Below are the code and all the weights of a small trained network. Each question names an input and a class and asks about switching units off, where a switched-off unit gives its printed mean instead of its output.

import numpy as np


def w(rows, s, z=0):
    codes = np.array(rows[::2]) - 128.0
    scale = np.full(codes.shape[1], s)
    scale[-1] = z or s
    return codes * scale


def f(y):
    return y / 2 * (1 + np.tanh(0.7978845608 * (y + 0.044715 * y**3)))


def log_softmax(a):
    a = a - a.max(-1, keepdims=True)
    return a - np.log(np.exp(a).sum(-1, keepdims=True))


def net(x, mask):
    res = np.array(x, float).reshape(1, 6) / 4 @ E
    y = f(res @ A[0][:, :-1].T + A[0][:, -1])
    res = res + np.where(mask, y, B[0][:, -1]) @ B[0][:, :-1]
    return log_softmax(res[-1] @ U[:, :-1].T + U[:, -1])


A, B = {}, {}
E = w([
[139,42,2,136],'x0',
[123,2,202,177],'x1',
[97,106,163,108],'x2',
[191,140,148,198],'x3',
[238,103,145,72],'x4',
[109,198,154,189],'x5',
],0.0082)
A[0] = w([
[96,99,121,114,252],'neuron 1',
[86,123,159,62,173],'neuron 2',
[121,91,73,105,120],'neuron 3',
[98,173,151,158,204],'neuron 4',
[106,156,140,90,189],'neuron 5',
[81,121,137,139,179],'neuron 6',
[138,154,165,158,187],'neuron 7',
[83,122,135,156,185],'neuron 8',
[122,168,155,78,207],'neuron 9',
[122,137,166,96,233],'neuron 10',
[249,195,152,118,155],'neuron 11',
[104,61,117,116,246],'neuron 12',
[146,193,83,67,173],'neuron 13',
[145,132,108,204,168],'neuron 14',
[131,79,82,182,114],'neuron 15',
[164,147,131,126,151],'neuron 16',
[72,167,93,60,208],'neuron 17',
[199,133,150,161,208],'neuron 18',
],0.018,0.0043)
B[0] = w([
[124,119,149,172,192],'neuron 1',
[166,133,178,149,199],'neuron 2',
[96,126,86,191,195],'neuron 3',
[135,172,167,81,221],'neuron 4',
[178,128,144,131,187],'neuron 5',
[121,163,152,135,184],'neuron 6',
[113,139,143,90,199],'neuron 7',
[107,187,146,138,193],'neuron 8',
[167,111,128,129,209],'neuron 9',
[158,89,163,115,191],'neuron 10',
[138,78,110,3,255],'neuron 11',
[131,82,157,198,219],'neuron 12',
[202,178,47,139,242],'neuron 13',
[68,184,126,106,188],'neuron 14',
[57,114,121,172,197],'neuron 15',
[118,105,109,99,157],'neuron 16',
[199,196,78,176,245],'neuron 17',
[82,87,148,83,204],'neuron 18',
],0.024,0.011)
U = w([
[20,63,45,206,170],'0',
[20,181,155,122,58],'1',
[81,73,58,29,165],'2',
[199,154,1,147,150],'3',
[80,47,115,115,1],'4',
[110,88,200,166,181],'5',
[126,172,192,148,95],'6',
],0.0086,0.0027)

Each question gives the input, the list of numbers given to net, and the class t.
The units are the neurons (one row each of A and B). Each row of codes is followed by its name. A weight is (code - 128) times the scale printed after its matrix; where a second scale follows, it is the last column's (A, B and U).
mask holds one flag per neuron, in row order. A switched-off neuron (its flag False) gives its mean, the last column of its row in B, instead of its output. The means were averaged over made-up inputs and are rounded, as every weight is.
A unit's drop is (log p(t) with every unit on - log p(t) with that unit switched off) / (log p(t) with every unit on - log p(t) with every unit switched off).
The circuit of an input: a set's keep is (log p(t) with only the set's units on - log p(t) with every unit switched off) / (log p(t) with every unit on - log p(t) with every unit switched off). Starting from the 12 units with the biggest drops (on a tie, the unit counted first), units are removed one at a time, each time the one whose removal leaves the highest keep (on an exact tie, the one counted first), for as long as the keep stays at least 0.8.
circuit, biggest first: the units of the circuit, biggest drop first
unit that matters most: the unit with the biggest drop
k most important neurons: the k neurons with the biggest drops, biggest first
drop of u: that unit's drop, to one decimal
input [-2,8,0,6,3,-4], class 2: circuit, biggest first => neuron 18
input [-4,5,8,-8,2,3], class 5: circuit, biggest first => neuron 13; neuron 10
input [1,0,7,8,-3,-3], class 0: 2 most important neurons => neuron 4; neuron 11
input [2,1,5,-7,-2,-1], class 5: 3 most important neurons => neuron 13; neuron 12; neuron 2
input [7,-5,7,4,-2,-1], class 0: circuit, biggest first => neuron 15; neuron 3; neuron 11
input [-4,7,3,1,-5,0], class 1: circuit, biggest first => neuron 17; neuron 8
input [-5,5,-3,-7,-5,-7], class 5: 2 most important neurons => neuron 12; neuron 13
input [-4,7,1,-4,-4,-1], class 5: 4 most important neurons => neuron 17; neuron 13; neuron 12; neuron 14
input [-6,-4,6,-4,0,4], class 3: 2 most important neurons => neuron 17; neuron 13
input [2,1,6,-4,2,6], class 6: 4 most important neurons => neuron 13; neuron 18; neuron 11; neuron 15
input [7,6,0,3,-8,4], class 0: 2 most important neurons => neuron 15; neuron 12
input [-8,8,7,-2,5,8], class 5: 4 most important neurons => neuron 17; neuron 13; neuron 10; neuron 18
input [-3,0,-7,0,-6,-2], class 1: 2 most important neurons => neuron 13; neuron 2
input [1,4,5,-6,-1,-6], class 5: unit that matters most => neuron 2
input [-6,-8,5,6,0,4], class 2: drop of neuron 11 => 1.1
input [-7,6,5,4,-8,4], class 1: drop of neuron 7 => 0.1
input [0,7,8,0,-5,-3], class 5: drop of neuron 14 => 0.0
